Below are the code and all the weights of a small trained network. Each question names an input and a class and asks about switching units off, where a switched-off unit gives its printed mean instead of its output.

import numpy as np


def w(rows, s, z=0):
    codes = np.array(rows[::2]) - 128.0
    scale = np.full(codes.shape[1], s)
    scale[-1] = z or s
    return codes * scale


def f(y):
    return y / 2 * (1 + np.tanh(0.7978845608 * (y + 0.044715 * y**3)))


def log_softmax(a):
    a = a - a.max(-1, keepdims=True)
    return a - np.log(np.exp(a).sum(-1, keepdims=True))


def net(x, mask):
    res = np.array(x, float).reshape(1, 4) / 4 @ E
    y = f(res @ A[0][:, :-1].T + A[0][:, -1])
    res = res + np.where(mask, y, B[0][:, -1]) @ B[0][:, :-1]
    return log_softmax(res[-1] @ U[:, :-1].T + U[:, -1])


A, B = {}, {}
E = w([
[129,98,35,138,212,81,102,105,66,249,164],'x0',
[193,36,92,175,9,88,152,212,158,194,149],'x1',
[163,112,164,135,156,27,143,189,76,108,36],'x2',
[182,255,50,173,64,124,31,118,104,116,111],'x3',
],0.011)
A[0] = w([
[186,165,109,133,89,129,109,139,115,132,127,181],'N0',
[148,126,151,136,158,48,126,159,84,99,34,72],'N1',
[93,82,140,139,170,125,138,151,125,137,155,164],'N2',
[130,144,150,120,168,104,124,118,120,120,92,63],'N3',
[133,120,95,134,171,102,111,131,81,190,182,149],'N4',
[168,58,105,137,12,106,128,147,154,170,138,129],'N5',
[155,237,74,149,80,113,50,134,100,115,123,181],'N6',
[123,165,149,133,225,162,111,85,139,64,97,76],'N7',
[111,183,147,112,191,129,130,108,109,109,130,75],'N8',
[108,147,110,116,159,104,126,171,125,122,123,60],'N9',
[109,94,103,135,176,116,82,111,105,178,131,117],'N10',
[132,99,123,117,86,103,121,140,127,137,128,70],'N11',
[111,121,89,138,83,244,126,90,195,159,252,5],'N12',
[126,149,213,125,35,170,135,151,170,14,101,108],'N13',
[129,155,110,142,119,110,129,128,130,122,111,85],'N14',
[130,7,208,121,197,158,192,118,151,120,164,139],'N15',
[166,102,139,147,113,61,145,174,121,131,61,52],'N16',
[137,113,93,117,156,121,133,131,108,138,147,131],'N17',
[169,131,120,120,105,129,127,80,109,122,118,73],'N18',
[127,166,136,106,151,125,97,87,94,131,124,111],'N19',
[138,145,79,125,176,114,111,124,123,195,116,121],'N20',
],0.012,0.0025)
B[0] = w([
[80,130,136,106,127,142,142,140,159,129,91,186],'N0',
[134,135,186,84,146,114,32,60,73,116,144,220],'N1',
[114,150,110,128,93,117,121,117,132,118,73,177],'N2',
[132,117,133,138,139,146,111,149,115,123,167,160],'N3',
[186,120,101,152,133,155,198,74,154,113,138,211],'N4',
[82,133,109,169,130,170,163,248,125,133,190,248],'N5',
[58,145,122,101,102,90,141,128,189,125,15,248],'N6',
[112,109,118,158,112,144,131,240,110,142,181,213],'N7',
[109,133,142,153,119,144,123,196,99,136,179,188],'N8',
[153,128,134,119,132,128,127,130,113,126,143,141],'N9',
[180,108,119,143,112,131,164,89,164,135,158,191],'N10',
[110,119,130,132,149,162,139,163,117,103,153,161],'N11',
[153,133,211,88,167,87,14,97,25,105,139,239],'N12',
[223,91,61,155,147,134,209,30,156,165,157,255],'N13',
[117,141,148,119,112,128,111,123,132,110,118,144],'N14',
[61,178,107,109,91,105,124,138,194,121,20,250],'N15',
[136,140,170,110,153,126,56,116,65,122,164,210],'N16',
[160,120,133,118,134,149,164,116,158,138,135,159],'N17',
[109,142,161,112,134,130,129,141,130,120,119,138],'N18',
[118,105,130,134,122,148,148,178,134,123,141,174],'N19',
[175,102,94,143,128,123,165,73,141,138,137,196],'N20',
],0.015,0.018)
U = w([
[30,141,104,99,103,98,143,127,219,132,11,248],'0',
[207,71,73,174,168,132,204,46,180,162,169,155],'1',
[59,97,115,198,146,161,145,254,116,143,223,47],'2',
[129,114,184,73,199,97,41,78,55,117,154,36],'3',
],0.0099,0.0011)

Each question gives the input, the list of numbers given to net, and the class t.
The units are the neurons (one row each of A and B). Each row of codes is followed by its name. A weight is (code - 128) times the scale printed after its matrix; where a second scale follows, it is the last column's (A, B and U).
mask holds one flag per neuron, in row order. A switched-off neuron (its flag False) gives its mean, the last column of its row in B, instead of its output. The means were averaged over made-up inputs and are rounded, as every weight is.
A unit's drop is (log p(t) with every unit on - log p(t) with that unit switched off) / (log p(t) with every unit on - log p(t) with every unit switched off).
The circuit of an input: a set's keep is (log p(t) with only the set's units on - log p(t) with every unit switched off) / (log p(t) with every unit on - log p(t) with every unit switched off). Starting from the 12 units with the biggest drops (on a tie, the unit counted first), units are removed one at a time, each time the one whose removal leaves the highest keep (on an exact tie, the one counted first), for as long as the keep stays at least 0.8.
circuit, biggest first: the units of the circuit, biggest drop first
most important unit: the unit with the biggest drop
k most important neurons: the k neurons with the biggest drops, biggest first
drop when u is switched off: that unit's drop, to one decimal
input [0,-7,7,2], class 2: most important unit => N7
input [2,4,4,2], class 2: 3 most important neurons => [N12 N5 N13]
input [5,5,3,5], class 0: 4 most important neurons => [N6 N13 N0 N7]
input [3,6,-5,3], class 2: 2 most important neurons => [N5 N1]
input [-6,6,-2,4], class 1: 2 most important neurons => [N13 N7]
input [0,6,-8,8], class 0: 4 most important neurons => [N6 N0 N1 N16]
input [-6,6,-7,-3], class 3: 2 most important neurons => [N12 N4]
input [8,1,-8,8], class 0: 4 most important neurons => [N6 N13 N1 N0]
input [-1,5,0,4], class 2: 3 most important neurons => [N5 N15 N2]
input [-5,5,-3,-4], class 1: 2 most important neurons => [N13 N6]
input [1,2,-6,-6], class 0: 2 most important neurons => [N15 N1]
input [4,0,5,-3], class 3: 4 most important neurons => [N13 N1 N6 N16]
input [0,8,-5,8], class 0: 3 most important neurons => [N6 N0 N7]
input [5,6,-5,-8], class 0: circuit, biggest first => [N15]
input [-1,2,-7,7], class 0: 3 most important neurons => [N6 N1 N16]
input [2,2,5,-4], class 3: 3 most important neurons => [N6 N16 N1]
input [6,8,-1,-5], class 2: drop when N13 is switched off => 3.3
input [-2,0,-5,0], class 3: drop when N12 is switched off => 0.4
input [5,-3,-1,-3], class 1: drop when N6 is switched off => 0.7
input [-4,-2,2,-2], class 1: circuit, biggest first => [N13]
input [2,8,-7,0], class 2: drop when N1 is switched off => 0.1
